Here is a tiny trained network, its code and every weight. The questions are about switching its units off for an input and a class, where a switched-off unit gives its printed mean instead of its output.

import numpy as np


def w(rows, s, z=0):
    codes = np.array(rows[::2]) - 128.0
    scale = np.full(codes.shape[1], s)
    scale[-1] = z or s
    return codes * scale


def norm(h):
    return h / np.sqrt((h * h).mean(-1, keepdims=True) + 1e-5)


def f(y):
    return y / 2 * (1 + np.tanh(0.7978845608 * (y + 0.044715 * y**3)))


def log_softmax(a):
    a = a - a.max(-1, keepdims=True)
    return a - np.log(np.exp(a).sum(-1, keepdims=True))


def net(x, mask):
    res = np.array(x, float).reshape(1, 4) / 4 @ E
    u = 0
    for l in range(4):
        y = f(norm(res) @ A[l][:, :-1].T + A[l][:, -1])
        res = res + np.where(mask[u : u + 6], y, B[l][:, -1]) @ B[l][:, :-1]
        u += 6
    return log_softmax(norm(res)[-1] @ U[:, :-1].T + U[:, -1])


A, B = {}, {}
E = w([
[104,112,226,253,172,109,206,56,230,99,206,53],'x0',
[125,239,42,156,47,69,206,137,204,157,48,137],'x1',
[133,135,64,187,23,168,103,101,76,4,210,180],'x2',
[13,162,172,65,196,104,119,111,164,225,57,96],'x3',
],0.00052)
A[0] = w([
[217,95,77,124,70,189,78,145,27,39,167,194,9],'0.n1',
[65,123,96,163,61,154,108,79,67,12,206,144,161],'0.n2',
[18,120,125,99,83,228,41,75,35,12,199,164,99],'0.n3',
[162,148,149,135,187,49,157,197,148,211,85,74,141],'0.n4',
[77,104,137,28,156,145,50,97,88,187,99,125,75],'0.n5',
[244,114,46,99,41,147,64,200,7,40,136,220,77],'0.n6',
],0.0017,0.0015)
B[0] = w([
[165,81,112,121,107,148,97,154,83,127,176,144,184],'0.n1',
[168,134,153,129,108,202,147,89,243,107,141,162,198],'0.n2',
[131,76,112,119,111,216,35,50,129,137,132,194,189],'0.n3',
[192,67,145,103,96,230,142,52,144,83,86,227,176],'0.n4',
[34,155,200,69,246,104,79,239,89,205,132,123,152],'0.n5',
[201,86,84,171,65,177,100,75,179,60,195,164,249],'0.n6',
],0.0012,0.0018)
A[1] = w([
[66,144,74,5,126,124,48,168,42,209,73,172,59],'1.n1',
[125,118,146,161,151,133,132,103,131,130,167,113,14],'1.n2',
[202,55,106,42,148,190,75,183,59,177,107,190,1],'1.n3',
[189,15,202,123,230,157,96,173,85,120,190,99,2],'1.n4',
[93,116,169,167,161,136,143,75,139,123,167,102,27],'1.n5',
[65,125,144,30,200,115,73,151,74,219,84,136,96],'1.n6',
],0.0024,0.00097)
B[1] = w([
[103,125,231,157,185,124,125,216,233,76,222,163,232],'1.n1',
[155,108,165,141,160,97,119,239,109,113,156,113,113],'1.n2',
[207,159,100,235,75,115,216,87,174,37,157,62,213],'1.n3',
[52,163,84,54,115,185,99,79,113,197,92,207,208],'1.n4',
[220,102,143,136,161,105,122,249,104,70,177,117,136],'1.n5',
[126,192,199,68,190,225,252,191,238,157,130,183,253],'1.n6',
],0.0015,0.0017)
A[2] = w([
[88,182,43,88,74,101,105,84,97,188,52,137,57],'2.n1',
[169,92,181,152,194,83,152,181,123,139,129,77,33],'2.n2',
[183,109,39,98,65,152,92,167,31,125,126,201,100],'2.n3',
[83,69,148,124,149,176,4,139,54,82,230,164,79],'2.n4',
[101,98,135,116,123,167,24,160,106,87,204,164,146],'2.n5',
[129,106,160,144,169,82,132,185,116,111,165,83,5],'2.n6',
],0.0028,0.0016)
B[2] = w([
[50,121,94,215,48,66,161,5,29,194,61,41,97],'2.n1',
[40,56,220,141,170,105,51,84,86,104,151,103,117],'2.n2',
[123,46,179,125,165,169,53,80,161,131,144,165,239],'2.n3',
[191,53,67,165,50,140,85,27,163,117,85,161,253],'2.n4',
[148,113,78,148,89,131,146,63,196,164,90,150,247],'2.n5',
[90,103,160,180,153,44,112,129,82,121,128,45,70],'2.n6',
],0.0019,0.0014)
A[3] = w([
[149,105,188,94,205,185,93,209,150,100,203,151,12],'3.n1',
[108,119,226,125,241,105,143,106,169,136,128,84,105],'3.n2',
[105,198,102,68,123,116,161,178,183,192,72,154,166],'3.n3',
[188,141,46,86,68,189,118,90,50,95,95,154,90],'3.n4',
[60,129,166,4,210,197,76,180,109,210,152,186,6],'3.n5',
[202,43,165,82,161,150,138,89,123,179,63,133,198],'3.n6',
],0.0028,0.0014)
B[3] = w([
[78,145,113,172,89,64,166,48,99,162,64,61,205],'3.n1',
[89,72,168,111,153,195,79,151,117,90,163,194,251],'3.n2',
[105,106,126,82,92,170,56,88,70,150,118,222,253],'3.n3',
[68,64,245,122,219,185,88,80,196,117,150,142,237],'3.n4',
[147,197,177,104,176,179,253,168,244,156,43,142,245],'3.n5',
[106,168,90,181,44,210,134,80,255,73,157,235,229],'3.n6',
],0.0019,0.0017)
U = w([
[17,244,250,3,251,254,251,238,254,225,17,242,228],'0',
[251,247,24,239,60,8,252,248,117,10,248,10,146],'1',
[250,101,4,9,249,72,8,246,4,238,86,7,4],'2',
[31,8,252,200,252,9,24,247,12,17,242,4,143],'3',
[84,233,13,6,43,48,36,229,6,241,45,233,35],'4',
[245,2,11,219,3,254,2,3,248,13,240,252,236],'5',
[250,101,4,11,250,69,4,248,5,240,87,11,4],'6',
[7,221,3,220,3,3,187,12,6,253,6,8,191],'7',
],0.0035)

Each question gives the input, the list of numbers given to net, and the class t.
The units are the neurons (one row each of A and B). Each row of codes is followed by its name. A weight is (code - 128) times the scale printed after its matrix; where a second scale follows, it is the last column's (A, B and U).
mask holds one flag per neuron, layer by layer. A switched-off neuron (its flag False) gives its mean, the last column of its row in B, instead of its output. The means were averaged over made-up inputs and are rounded, as every weight is.
A unit's drop is (log p(t) with every unit on - log p(t) with that unit switched off) / (log p(t) with every unit on - log p(t) with every unit switched off).
The circuit of an input: a set's keep is (log p(t) with only the set's units on - log p(t) with every unit switched off) / (log p(t) with every unit on - log p(t) with every unit switched off). Starting from the 12 units with the biggest drops (on a tie, the unit counted first), units are removed one at a time, each time the one whose removal leaves the highest keep (on an exact tie, the one counted first), for as long as the keep stays at least 0.8.
circuit, biggest first: the units of the circuit, biggest drop first
most important unit: the unit with the biggest drop
k most important neurons: the k neurons with the biggest drops, biggest first
top k neurons in layer l: the k neurons of layer l with the biggest drops, biggest first
drop of u: that unit's drop, to one decimal
input [7,7,-5,-2], class 3: most important unit : 1.n4
input [0,4,-5,-3], class 7: circuit, biggest first : 2.n1; 1.n1; 1.n6
input [-2,5,6,6], class 7: circuit, biggest first : 2.n1; 1.n6
input [-1,5,-6,-3], class 7: circuit, biggest first : 2.n1; 1.n6; 1.n1
input [8,1,4,-8], class 1: circuit, biggest first : 3.n3; 3.n2; 2.n3
input [6,5,-1,3], class 3: top 3 neurons in layer 2 : 2.n4; 2.n5; 2.n2
input [3,5,7,7], class 7: 2 most important neurons : 2.n1; 1.n1
input [4,6,4,-5], class 1: 2 most important neurons : 1.n4; 2.n4
input [-5,7,6,4], class 7: 3 most important neurons : 2.n1; 1.n5; 1.n6
input [-1,6,1,5], class 4: 3 most important neurons : 3.n3; 0.n3; 2.n3
input [4,6,-6,-7], class 1: 3 most important neurons : 1.n4; 1.n6; 2.n3
input [-2,4,1,2], class 4: top 2 neurons in layer 2 : 2.n3; 2.n1
input [-7,1,-8,-5], class 1: top 2 neurons in layer 0 : 0.n6; 0.n4
input [5,8,-3,3], class 7: most important unit : 1.n1
input [-4,7,6,7], class 4: top 2 neurons in layer 1 : 1.n1; 1.n4
input [-5,8,2,4], class 4: top 2 neurons in layer 3 : 3.n3; 3.n5
input [5,2,-4,-8], class 3: top 2 neurons in layer 2 : 2.n2; 2.n4
input [0,5,-1,1], class 7: 2 most important neurons : 2.n1; 0.n5
input [8,5,0,-5], class 3: top 2 neurons in layer 3 : 3.n6; 3.n5
input [6,3,0,-4], class 3: most important unit : 0.n6
input [5,7,2,3], class 7: top 3 neurons in layer 1 : 1.n1; 1.n6; 1.n3
input [-1,6,-8,-6], class 7: top 2 neurons in layer 3 : 3.n2; 3.n5
input [0,6,3,4], class 7: drop of 2.n1 : 0.5
input [0,5,-4,-4], class 7: drop of 0.n6 : 0.1
input [1,6,-2,2], class 7: drop of 2.n1 : 0.6
